Below is a small trained network, with its code and all its weights. Each question gives an input and a class and asks what happens when units are switched off, that is, made to give their printed mean instead of their output.

import numpy as np


def w(rows, s, z=0):
    codes = np.array(rows[::2]) - 128.0
    scale = np.full(codes.shape[1], s)
    scale[-1] = z or s
    return codes * scale


def f(y):
    return y / 2 * (1 + np.tanh(0.7978845608 * (y + 0.044715 * y**3)))


def log_softmax(a):
    a = a - a.max(-1, keepdims=True)
    return a - np.log(np.exp(a).sum(-1, keepdims=True))


def net(x, mask):
    res = np.array(x, float).reshape(1, 8) / 4 @ E
    y = f(res @ A[0][:, :-1].T + A[0][:, -1])
    res = res + np.where(mask, y, B[0][:, -1]) @ B[0][:, :-1]
    return log_softmax(res[-1] @ U[:, :-1].T + U[:, -1])


A, B = {}, {}
E = w([
[55,99,76,108,136,174,211,104,108,217,98,139],'x0',
[158,152,104,106,60,119,227,177,130,112,210,103],'x1',
[126,63,158,45,140,154,152,159,197,73,90,113],'x2',
[124,132,135,124,121,134,124,130,124,131,129,134],'x3',
[183,132,178,186,135,144,187,119,196,155,120,212],'x4',
[161,136,116,100,74,178,136,2,104,69,122,140],'x5',
[147,185,65,128,152,238,86,155,176,133,142,120],'x6',
[140,55,64,138,62,129,83,160,113,124,126,197],'x7',
],0.0063)
A[0] = w([
[68,102,79,121,126,167,196,103,124,196,92,118,94],'n1',
[185,125,188,186,141,149,169,114,168,163,107,188,100],'n2',
[138,115,144,173,185,104,125,199,149,193,155,70,110],'n3',
[139,176,112,208,133,102,108,102,66,169,159,112,91],'n4',
[175,123,122,109,92,157,133,35,118,108,119,109,94],'n5',
[112,121,128,147,176,100,132,210,136,156,133,121,88],'n6',
[190,149,148,135,144,102,81,149,128,61,163,134,87],'n7',
[120,112,144,153,199,136,76,87,131,145,53,137,115],'n8',
[118,20,128,86,63,156,109,185,159,93,121,181,167],'n9',
[161,119,168,193,144,145,166,107,188,141,138,192,94],'n10',
[66,134,104,78,127,127,90,134,52,100,129,49,112],'n11',
[173,143,182,147,127,123,71,146,120,60,178,133,101],'n12',
[65,75,109,184,163,112,48,102,139,111,58,193,97],'n13',
[149,109,123,125,112,175,148,37,113,83,161,120,75],'n14',
[156,148,115,107,89,157,148,40,121,87,120,122,107],'n15',
[113,163,115,125,72,116,205,154,159,113,205,114,97],'n16',
[157,139,127,103,99,167,138,46,98,87,130,144,107],'n17',
[96,90,199,125,146,50,175,89,68,104,152,118,121],'n18',
[168,155,186,148,133,144,162,119,154,155,119,185,119],'n19',
[139,186,69,129,162,227,100,155,166,116,156,120,117],'n20',
[164,117,118,106,67,176,126,52,90,107,136,165,123],'n21',
[158,162,187,181,130,152,176,132,162,134,92,188,120],'n22',
[128,162,96,168,64,103,82,139,81,170,154,192,182],'n23',
[138,74,102,165,119,101,102,237,123,178,119,135,109],'n24',
[116,74,157,164,188,148,57,82,119,151,89,132,79],'n25',
[200,155,177,163,142,110,75,121,149,69,155,99,108],'n26',
[154,115,113,123,77,125,185,177,126,123,213,112,91],'n27',
[76,157,97,68,147,106,79,137,53,85,118,55,108],'n28',
[118,186,114,197,114,98,98,90,102,180,175,121,81],'n29',
[165,123,162,178,127,151,166,109,177,138,114,218,120],'n30',
[182,155,158,143,155,123,174,122,175,147,119,221,104],'n31',
[86,98,58,113,155,175,214,84,118,205,115,157,114],'n32',
[119,66,169,120,100,29,162,105,77,134,140,140,117],'n33',
[150,186,63,122,178,229,98,154,161,121,169,119,128],'n34',
[203,118,128,164,96,95,65,148,151,73,135,116,98],'n35',
[113,77,178,34,182,141,155,163,205,39,91,98,110],'n36',
[160,128,122,120,82,130,194,168,123,141,206,98,99],'n37',
[102,242,255,117,244,138,195,84,127,128,140,19,122],'n38',
[97,93,190,135,114,50,168,117,67,101,107,142,95],'n39',
[124,190,107,191,136,96,109,97,82,161,170,136,85],'n40',
[135,120,99,118,134,110,99,115,109,151,139,108,254],'n41',
[102,128,141,138,189,110,59,101,155,157,48,153,106],'n42',
[113,189,107,213,125,103,115,104,70,153,159,145,105],'n43',
[83,144,124,134,155,81,113,212,171,165,139,123,97],'n44',
[177,174,160,128,115,84,71,153,154,72,157,122,89],'n45',
[116,124,166,126,169,118,125,224,125,172,139,119,98],'n46',
[146,135,81,145,63,116,199,168,143,98,178,122,104],'n47',
[140,179,92,181,119,94,109,114,63,165,190,171,115],'n48',
],0.0065,0.0068)
B[0] = w([
[31,153,206,203,106,47,167,215,72,174,24,72,164],'n1',
[91,91,60,74,86,99,91,176,141,105,189,42,173],'n2',
[66,141,137,131,185,73,107,45,141,93,165,204,185],'n3',
[126,123,110,78,93,157,198,68,230,135,104,100,155],'n4',
[39,183,153,106,222,28,94,83,180,117,184,202,157],'n5',
[52,187,165,104,193,41,87,30,186,115,151,178,159],'n6',
[57,154,197,156,89,72,200,178,96,187,52,99,168],'n7',
[180,200,179,84,140,195,157,117,41,99,156,79,186],'n8',
[175,125,58,150,134,196,212,94,131,77,91,179,245],'n9',
[82,91,72,81,64,80,83,179,140,107,189,56,164],'n10',
[75,83,45,89,70,70,75,198,153,104,208,72,184],'n11',
[58,142,163,175,107,92,192,183,92,183,55,103,180],'n12',
[207,188,185,85,165,197,152,106,31,88,171,80,203],'n13',
[42,214,187,98,217,39,91,52,195,142,143,184,146],'n14',
[61,160,163,132,223,64,86,94,155,104,137,197,163],'n15',
[175,217,189,72,159,159,123,110,42,133,155,90,172],'n16',
[67,175,148,134,194,32,76,87,164,109,160,213,164],'n17',
[178,77,161,166,89,160,61,132,157,224,151,157,204],'n18',
[122,108,89,108,105,109,96,171,130,98,160,103,161],'n19',
[181,39,214,161,85,156,35,108,169,241,140,150,172],'n20',
[87,145,133,160,206,65,103,94,122,102,145,203,182],'n21',
[104,105,70,96,110,108,89,172,125,104,180,91,173],'n22',
[150,90,78,134,135,162,193,129,134,90,118,170,208],'n23',
[77,157,136,168,220,73,123,52,128,66,183,237,183],'n24',
[168,244,212,19,142,163,152,113,56,129,167,35,169],'n25',
[68,124,159,178,97,101,162,192,83,130,51,114,193],'n26',
[182,213,190,57,163,204,111,81,43,102,135,73,168],'n27',
[86,97,39,91,59,93,85,177,166,79,195,49,188],'n28',
[123,135,103,70,95,157,204,75,240,164,83,87,148],'n29',
[93,115,52,102,86,96,86,172,120,86,196,79,180],'n30',
[80,119,65,83,78,103,62,172,125,93,185,54,168],'n31',
[50,138,197,207,86,75,166,223,58,150,1,109,184],'n32',
[201,63,196,169,95,169,28,113,160,205,149,146,208],'n33',
[176,20,227,180,91,159,23,106,156,225,138,151,182],'n34',
[71,129,175,196,108,102,194,193,75,133,47,118,182],'n35',
[158,132,85,110,95,187,233,36,250,130,47,112,239],'n36',
[170,204,191,72,161,170,117,114,56,110,151,84,169],'n37',
[205,20,52,253,174,205,198,165,37,21,165,241,250],'n38',
[165,60,196,118,77,167,31,80,183,241,149,114,185],'n39',
[119,116,110,64,109,165,173,65,216,127,63,88,149],'n40',
[169,96,66,188,150,124,131,159,90,67,142,162,253],'n41',
[186,211,174,62,131,188,153,102,51,115,164,97,187],'n42',
[133,110,109,88,98,175,228,79,205,126,83,121,163],'n43',
[63,172,150,128,194,65,100,53,180,113,170,195,173],'n44',
[59,144,174,169,98,79,194,169,94,186,35,101,178],'n45',
[70,189,169,87,210,59,108,59,195,93,160,209,172],'n46',
[187,191,177,83,168,191,117,106,20,130,157,77,170],'n47',
[153,124,103,114,120,185,193,105,183,92,86,122,168],'n48',
],0.0057,0.0055)
U = w([
[55,193,155,112,200,57,96,66,168,115,155,205,84],'0',
[183,224,180,53,141,170,133,113,42,125,145,67,84],'1',
[48,143,170,172,95,89,166,186,88,171,25,103,84],'2',
[159,95,79,179,139,154,156,131,84,78,141,198,195],'3',
[82,108,51,68,77,92,71,164,151,108,185,49,85],'4',
[178,81,190,143,91,153,46,101,175,251,137,144,94],'5',
[141,142,98,72,112,160,212,69,239,119,61,109,91],'6',
[152,124,105,153,140,134,132,129,104,107,122,165,255],'7',
],0.011,0.0089)

Each question gives the input, the list of numbers given to net, and the class t.
The units are the neurons (one row each of A and B). Each row of codes is followed by its name. A weight is (code - 128) times the scale printed after its matrix; where a second scale follows, it is the last column's (A, B and U).
mask holds one flag per neuron, in row order. A switched-off neuron (its flag False) gives its mean, the last column of its row in B, instead of its output. The means were averaged over made-up inputs and are rounded, as every weight is.
A unit's drop is (log p(t) with every unit on - log p(t) with that unit switched off) / (log p(t) with every unit on - log p(t) with every unit switched off).
The circuit of an input: a set's keep is (log p(t) with only the set's units on - log p(t) with every unit switched off) / (log p(t) with every unit on - log p(t) with every unit switched off). Starting from the 12 units with the biggest drops (on a tie, the unit counted first), units are removed one at a time, each time the one whose removal leaves the highest keep (on an exact tie, the one counted first), for as long as the keep stays at least 0.8.
units of the circuit, in order: the units of the circuit, biggest drop first
unit that matters most: the unit with the biggest drop
k most important neurons: the k neurons with the biggest drops, biggest first
drop when u is switched off: that unit's drop, to one decimal
input [5,-7,4,-4,0,-8,4,6], class 0: unit that matters most -> n24
input [-8,-7,-2,7,8,1,-8,7], class 2: units of the circuit, in order -> n35; n12
input [7,-6,-8,0,-6,2,1,5], class 6: units of the circuit, in order -> n43; n4; n29
input [-2,-8,3,7,7,-2,0,7], class 1: units of the circuit, in order -> n13; n25
input [3,2,8,2,-6,3,-8,2], class 5: units of the circuit, in order -> n33; n39
input [8,-3,-7,5,4,7,-2,2], class 2: 2 most important neurons -> n32; n1
input [4,8,3,-2,-1,6,-6,7], class 1: 2 most important neurons -> n47; n27
input [8,-5,-2,-5,5,-3,6,6], class 2: 3 most important neurons -> n32; n1; n38
input [-7,-1,-1,-3,6,-5,8,4], class 5: 3 most important neurons -> n34; n20; n32
input [-7,6,-7,-4,6,7,6,-2], class 0: units of the circuit, in order -> n17; n14
input [1,2,-8,3,-4,-3,8,-1], class 5: 4 most important neurons -> n34; n20; n36; n9
input [-6,3,8,-3,1,-4,-6,-7], class 6: 2 most important neurons -> n36; n41
input [-7,-6,4,-1,-2,-5,-6,7], class 2: 2 most important neurons -> n35; n38
input [-3,3,-7,2,-7,0,-8,-6], class 5: most important neuron -> n18
input [7,2,-1,6,-6,-6,7,-1], class 2: 2 most important neurons -> n32; n1
input [1,-3,4,-4,5,2,5,4], class 4: 2 most important neurons -> n38; n30
input [-3,1,-6,1,7,-7,-3,-2], class 0: 2 most important neurons -> n3; n46
input [6,-7,3,1,-8,-2,-1,-5], class 4: 2 most important neurons -> n11; n28
input [2,5,6,-7,4,5,8,-6], class 5: 2 most important neurons -> n34; n20
input [-1,4,7,2,3,1,8,-2], class 5: unit that matters most -> n34
input [3,1,-7,-5,-6,7,3,-6], class 0: drop when n9 is switched off -> 0.1
input [7,-8,-7,5,2,2,-1,-5], class 1: drop when n8 is switched off -> 0.2
input [-2,8,-3,2,0,8,3,5], class 0: drop when n15 is switched off -> 0.2
input [-6,-1,8,-3,-3,-2,-4,-6], class 6: drop when n36 is switched off -> 2.7
input [-5,6,-1,5,-8,1,6,-2], class 4: 2 most important neurons -> n28; n11
